After every row comes one of two labels: whether the row has a hidden trait. Each part has its own trait and labels.
(in the rows, 100 means zero)
[135 137  95  81  72  97 106 123  88  90 126  91  59 119  92  79  90  56
  85 135  93  65 123 104  68  68 102 115  99  80  90  80  55  87  25  89] => BR
[109  88 100  79 100  86  79  91 103  98 107 120  70 105 101  99  94  93
  81 121 130 127 105 102  74 103 120 146  72 100  92  93 101 116 160  85] => BR
[106  80 133  81  82  90  70 102 104 111 116 122  66 128  82  94  94  80
 102  76 140  98 102 103  96 100 100 120  78  92  88 102 125 124 127 116] => BR
[ 79  97 145 114  88 118  69  89 142 107 108  97  82 106  92  82  90 100
 132  64  73  75  93 104  62  53  70 109 109  95  87  74  89  64  62  95] => RJ
[ 94 106 116 111  89 125  81  88 158  99 108 142 100  83  83 100  91 109
  93 102  62  77 108 100  86  42  69 124 105  75  99  72  78  91  10 115] => RJ
[115 102 106  87  71  77  91  97  96  80 103 105  53 127  92  88  95  52
 110  69 115 101 112  93  68  89  96 117  84 100  99  98 127 105 114  94] => BR
[112 132 117  85  86 102  88 119 112 106 122 113  79 108 108  95  99  71
 111 120  95  64 173 112  71  47  88 119  89  83 100  83  45 109   0 117] => BR
[112 129 137  78  89  83  83 139  71  94 116 126  77 131  91  76  92  71
  91 121 110  53 107 110  77  63  91 112 109  85 100  68  73  91  60  99] => BR
[132  82 123  89  97  95  91  93 121  86 107 122  69 115 106  89 107  73
 112  80 114  84 107  95  81 116 103 122  82 101 101 103 103  98 133  98] => BR
[ 83  98 136 107 102 108  79 106 154 101 110  79 128  91  67 104  90 126
  95  65  76  96  69  90 116  80  63 100 100  93  98  92  79  75  84 111] => RJ
[ 74  85 111 136  88  85  88  70 164 111  94 107 102  96  85 107  93 117
  92  73  67  81  92 113  81  76  91 110  95  89  97  85 105  75  47 133] => RJ
[115 132 122  94  77 101  95 136 116  98 114 129  82  99 106  66 112  72
 100 113  95  48  95  97  88  63  99  93  85  86 101  73  57  89  74  90] => BR
[ 78  81 107 136  95 118  85  92 153 129 107 114  85  90  89 103 102 116
 103  95  57  89 154 114  95  60  64 117 104  84 100  65 107  82  71 123] => RJ
[104  99  87 102  83 108  87  71 159 115  88 124 106  89  89 101 107 112
 113 116  55  87  90 113  86  67  60 124 100  95 101  87  92  78  54 110] => RJ
[130 121 173  92  88  91  91 106  69  98 109  89 108 120  82  67 117  96
  86 149  91 103  90 102  93  67  89 129 104  84 105  82  66 108  53  95] => BR
[107 103  93 117 101 113  78  55 200  92  95 118 105  76  69  98  86 114
  98  59  77 111 143 124  86  54  81 105 120  81  96  88  73  84  90 125] => RJ
[112 116 127  90  84 122  91 101  93 126 113 116  94  95  92  59  92  98
  87 108  90  63  61 105 112  92 101 103 103  89 108  81  67 104  70 111] => BR
[ 94  82  88 127  75 120  79 100 144  91 103 108 111 103  97 103  96 115
 109  79 108  64  93  87  74  61  70 117 107  85  94  82  83  79  50  93] => RJ
[ 99  80 119 123 100 119  89 122 172 125  99 108  91 106  84  95 101  89
 104  84  76  65  91 103  79  59  56 112  92  80 100  70  85  63  67 114] => RJ
[127 124 118  94  84 103 100 129  56  79 120 133  61 130 115  84 102  67
  63 127  65  90  85  98  64  59  97 109  93  92 104  63  70  97  52  87] => BR
[143 128 121  73  85  90  94 126  83 112 107 127  96 112 112  71 105  94
  98 110  89  60  94 116  66  45  66 119 118  88 100  77  51  87  36  71] => BR
[150 121 127  68  92  91  94 129  58 119 107 109  67 129 100  67 102  92
  87 105 111  96  91 100  65  68  86 116 103  96  98  66  65  83  37  98] => BR
[ 84  87 143 103  87  90  79 118 121 118 118 107  86  95  98  93  97 109
  74  55  84  59  76 103  65  35  94  99  97  84  86  74  80  70  32 122] => RJ

[ 99 143 104 104 110  93 100 141  99  96 107 111  96 100  99 100 100 100
 100 101 107 103  91  98 109  98] => (27)
[101 117 103  97 100  95 100 116  98  96 102 102 101 100 102 100 100 106
  99 101 100  99  96  98 104 100] => (27)
[100 111 104 102 106  93 100 111  99  95 105 107  99 100  89 100 100 103
  99  94  97 115  98  98  95  95] => (27)
[ 98  98 103  99 104 100 100 119  99  97 103 103  85 103  92 100 100 104
  99  99 101 100  97 104  98  99] => (23)
[100 127 104 100 103  98 100 110  99  98 101 107  96 100 104 100 100 102
  99  98 107 100  98  98 102  99] => (23)
[ 92 117 104 107 113  92 101 124 100  95 109 115  63 104  89 100  97 100
 101  97 115 104  95  98  98  96] => (23)
[100 115 104 103 105  94 100 112  99  97 105 110  98 100 102 100 100 102
 100  98 105 100  97  99 101  98] => (27)
[103 129 103 100 101  97  99  91  99  99 104 105 104 100 107 100 101  97
 100 101 103 100 101  87 108  99] => (23)
[ 99 109 105 101 108  94 101  97  99  95 105 109  99 100 102 100 100 102
 100  99 105 105  96  98 100  99] => (27)
[103 150 104  98 104  99 100 112  94  90 102 103  88 101 104 100 101 104
  98 101 100 101  93  98 117 100] => (27)
[ 99 106 104 102 104  95  99 111  99  95 106 108  98 100 102 101 101 102
 100  98 104 101  96  95 100  98] => (23)
[ 99 117 108 104 108  95  97 114 100 107 105 108  99 106 110 100  92  98
 100  90 104 102  97  99 101  98] => (27)
[104 126 103  95 107  99  98 105  97  91 101 101  98 101 107 100 100 108
  97 100 100 104  97 100 106 101] => (27)
[ 86 116 100  97 112  98  93 133  99  97 105 110  37 110  81 102  90 102
  98  98 123  99  97 105 100  98] => (23)
[ 94 119 104  97 108  94  95 122  98  97 105 109  56 108  90 102  96 102
 100  98 122 100  96  98 100  97] => (23)
[ 98 118 104 108 113  92 100 115  99  94 108 115 101 101 101 100 101 102
 100  97 107 102  94  97  94  97] => (27)
[103 115 105 107 128  92 102 118 100  82 108 118  98  99 100 100 101 105
  99  96 109 110  94  97  98  96] => (27)
[100  96 103 103 106  93 101  97  99  96 105 108 100 100 103 100 101 103
  99  99 105 104  96  96  96  98] => (27)
[ 98  94 105 105 111  92 100 122 100  95 105 114 101  99 101 100 101 102
 100  98 104 101  96  96  96  97] => (23)
[102 122 104 105 117  91 100  91  96  76 107 113  87 100 101 101 104 102
  96  96 106 117  95  98 105  97] => (27)
[ 97 114 104 114 107  95  79 127 100  97 104 106 109 105 109 100  83  73
 100  99 105 102  98  98 109  93] => (27)
[ 99 102 104 104 108  94 101 120  99  98 106 110  99 100  99 100 101  98
 100  98 105 101  97  98  96  97] => (27)
[ 98 123 106 108 104 101  87 103  98 113 103 105 108 109 131 100  87  92
 102  93 112  85  97  98 102  99] => (27)
[102 120 103 112 114  90 101 176 100 105 109 103  98  98  91 100 100  99
 105 103 109  92  88 104 101  96] => (27)
[100 136 104 104  99 111  87  34  98  93 105 109  40 100 103 105 105  84
  97  90  90 132 125  98 100  97] => (27)
[ 99 120 104 105 109  94 102  83  99  95  94 110 102  98 102 100 101 102
 100  99 105 102 102  93 100  98] => (23)
[ 99 127 115 103 102  98  97 107  99 121 103 111  97 110 132 100  90 102
 101  83 120  87  95  97 102 100] => (27)
[ 98 120 104 108 113  91 100 123 100  95 107 117 100 100 100 100 101  99
 100  97 110 106  94  97 102  97] => (27)
[ 99 120 110 104 110  93  99 112  99 111 106 112  99 102 105 100 100 102
 100  85 116 102  98  97  89  98] => (27)
[ 98 125 104 107 115  91 100 116 100  94 106 113  83 102 102 100 102 101
 101  98 121 103 103  95 101  95] => (23)
[100 105 103 100 103  99 100 100  99  97 102 106 102 100 102 100 102 103
 100  99 105  96  97  98 103 100] => (27)
[100  83 103 106 100  94  99 108 101  98 102 106 129  97 104 100 102 102
  99  99  88  95  96  98  97  99] => (23)
[111 138 108 103 102  92 100  88  99 100 107 105 125 100 111 100 108  93
 104  99 105 102  99  82 110  97] => (23)
[100  96 104 100 102  90 107 116  99  95  99 106 104  98  71 100 101 104
  96 100  91 120  97  98  95  99] => (27)
[100 119 104  99 106 105  97  37  99  99 103 106  80 101 101 100 101  90
  98  92 100 117 121  98  96  98] => (27)
